[ 0.10 -0.63  1.55 -0.61 -0.50  0.43 -0.80 -0.34 -1.83 -0.31 -0.81 -1.55
  1.44 -0.21 -1.33  0.05  1.47 -0.11  1.05 -0.63 -0.72 -0.30  1.44 -0.39
 -3.26  0.61  0.11 -0.98  0.31  0.76 -1.35 -0.13] : (5)/[41]
[ 0.40 -1.39  1.14  0.03  0.54  0.81 -2.53 -0.72 -2.41 -1.02 -0.96 -1.12
  2.55  1.09 -0.50  0.11  0.71 -1.06  1.29 -1.55 -2.00 -0.58  1.35  0.09
 -2.98  0.51  0.34 -0.59  0.38 -0.38 -0.96  0.13] : (5)/[52]
[ 0.63 -1.43  1.51  0.69 -1.52  0.97 -2.30  0.12 -2.96 -0.75  0.08  0.53
  1.05  1.13 -2.06 -1.12 -3.96  0.40  1.22 -0.96 -1.32  0.17  1.63  0.01
 -3.82  0.40  0.74 -1.69 -0.24  0.38 -0.30  0.15] : (5)/[52]
[ 0.42 -1.72  2.09  0.37 -1.00  1.18 -2.49 -0.64 -3.57 -0.38  0.05 -0.70
  2.78  1.03 -1.58  1.41  0.34 -0.41  1.39 -0.96 -1.68 -1.10  2.36 -0.59
 -3.79  1.02  0.04 -1.82  1.14  0.45 -0.39 -0.04] : (5)/[41]
[ 0.56 -0.94  1.35  0.20 -0.13  0.58 -1.96  0.57 -2.07 -1.04  0.14 -0.39
  1.38  0.47 -2.33  0.63 -1.81 -0.81  0.89 -0.76 -0.88 -0.22  0.87 -1.01
 -2.64  1.32  0.65 -1.27  0.66  0.50 -0.83 -0.11] : (5)/[41]
[ 1.57 -0.10 -1.38  0.85  1.71  0.07 -4.18 -0.02 -0.79  0.34  2.51  0.37
  0.37  0.48 -0.50 -0.31  0.66  0.79 -0.35  0.25 -2.57 -1.26  0.09 -0.70
 -1.60 -0.67  0.35 -0.61 -0.45  0.20  0.72 -1.06] : (2)/[55]
[ 1.08 -0.79  1.73  1.07 -1.11  0.54 -2.38 -0.67 -3.19  0.11 -0.91 -0.16
  1.41  1.37 -2.25 -0.26 -4.91 -0.81  1.92 -1.56 -1.73 -0.38  1.12  0.50
 -2.70  0.81 -0.23 -2.14  1.23  0.52 -1.08  0.72] : (5)/[41]
[ 0.93  0.66  1.69  0.11 -1.88  0.20 -1.07 -0.39 -1.51 -0.73  1.05 -0.74
  2.02 -0.10 -0.92  0.11  0.16  0.10  1.23 -0.62 -0.57  0.06  1.45 -0.10
 -2.39  0.82  0.37 -1.86  0.21  0.34 -1.07 -0.91] : (5)/[52]
[ 0.75 -2.06 -0.50 -0.39  0.23 -0.06 -3.81 -1.93 -0.67  0.14  1.45  0.22
  1.10 -0.33 -1.06 -1.13  4.97 -0.18  0.42 -0.67 -2.11 -0.26  0.62 -1.29
 -1.33  0.12  0.01 -0.78 -0.60  0.28 -0.32 -0.94] : (2)/[42]
[ 1.87 -1.84  1.09  0.27 -0.13  1.06 -5.18 -1.46 -2.11  0.09  1.91 -0.20
  1.96 -2.34 -0.95 -0.40  2.30 -0.66  1.07 -0.90 -3.67 -0.59  0.28 -1.04
 -3.27 -0.12  0.39 -1.44  0.85  0.06 -0.56 -0.86] : (2)/[42]
[ 1.26 -0.52 -0.72  0.91  1.82  0.34 -7.19 -0.47 -1.89 -0.07  2.28  0.29
  1.61 -0.42 -1.55 -1.38 -0.70 -1.21  0.75 -0.51 -3.21  0.36  1.26 -1.15
 -2.69  0.43  0.34 -1.91 -0.25  0.52 -0.16 -1.01] : (2)/[55]
[-0.19 -0.57 -0.49 -1.06  0.66 -0.12 -2.92 -0.87  0.40  0.21  1.15 -0.08
  0.64 -1.01  0.51 -0.46  3.26 -0.11 -0.23  0.01 -0.55 -0.48 -0.43 -0.26
 -1.30  0.06  0.04  0.11 -0.24 -0.42  0.22 -1.32] : (2)/[42]
[ 1.56 -1.94  1.65  0.55 -1.58  0.80 -5.72 -0.75 -4.51 -0.36  0.11 -0.18
  3.60  1.34 -3.00 -0.84 -4.43 -0.77  2.33 -1.07 -3.60 -0.54  2.52 -0.97
 -3.39  0.72  0.73 -2.80  0.99  1.13 -0.75 -0.22] : (5)/[49]
[ 1.14 -2.49  2.34  1.29 -2.18  0.58 -4.33 -1.34 -3.95 -0.37 -1.08 -0.64
  2.54  0.98 -3.03 -0.08 -1.45  0.49  1.11 -0.94 -2.94 -0.76  1.64  0.07
 -3.42  0.74 -0.06 -2.20  0.55  1.40 -0.53 -0.06] : (5)/[49]
[ 0.49 -0.63  1.48  0.23  0.09  1.09 -2.60 -0.37 -1.47 -0.61 -0.04 -0.10
  1.56  0.38 -1.48 -0.08 -1.13  0.57  0.64 -1.10 -1.17 -0.56  1.23 -0.07
 -3.69  0.54  1.21 -1.17  1.00  0.44 -0.63 -0.58] : (5)/[41]
[ 1.04 -1.42  0.11  0.32  1.53  0.83 -6.08 -0.06 -3.29  0.16  1.54 -0.31
  1.96 -1.10 -1.88 -0.58  2.26  0.76  0.75 -0.44 -3.35 -0.41  1.24 -1.26
 -2.62  0.35  0.40 -0.97 -0.47  0.76  0.14 -1.42] : (2)/[46]
[ 0.74 -0.66 -0.12  0.51  0.31 -0.49 -5.91 -0.51 -1.62  0.31  1.75  0.30
  2.16 -1.14 -1.16 -0.64  2.23 -0.58  0.18 -0.38 -2.03  0.39  0.64 -1.90
 -1.96  0.21  0.96 -1.19 -0.57  0.30 -0.16 -1.89] : (2)/[55]
[ 0.79 -2.10  1.50  0.48 -0.82  0.96 -1.66  0.31 -2.07 -0.39 -0.63 -0.18
  1.29  0.91 -2.30  0.67 -3.75  0.05  1.98 -1.14 -1.31 -0.27  1.28 -0.64
 -2.72  0.66  0.40 -1.60  0.70  0.30 -0.82  0.59] : (5)/[41]
[ 1.20 -1.35 -0.09  1.77  1.58  0.64 -6.71 -0.40 -3.16  0.45  0.26 -0.25
  2.32  0.18 -2.90 -1.41 -0.51 -0.42  1.35 -0.83 -4.42 -0.60  0.20 -1.33
 -3.01  0.24  0.64 -1.34  0.03  1.09  0.47 -1.18] : (2)/[42]
[ 0.98 -1.25  0.59 -0.34  0.49  0.42 -3.00  0.26 -0.85  0.07  0.52  0.02
  1.44 -0.68 -0.31  0.17  3.21 -0.18  0.60 -0.24 -1.49 -0.51  0.36 -0.63
 -1.30  1.12  0.64 -0.35 -0.14  0.55 -0.39 -0.28] : (2)/[42]
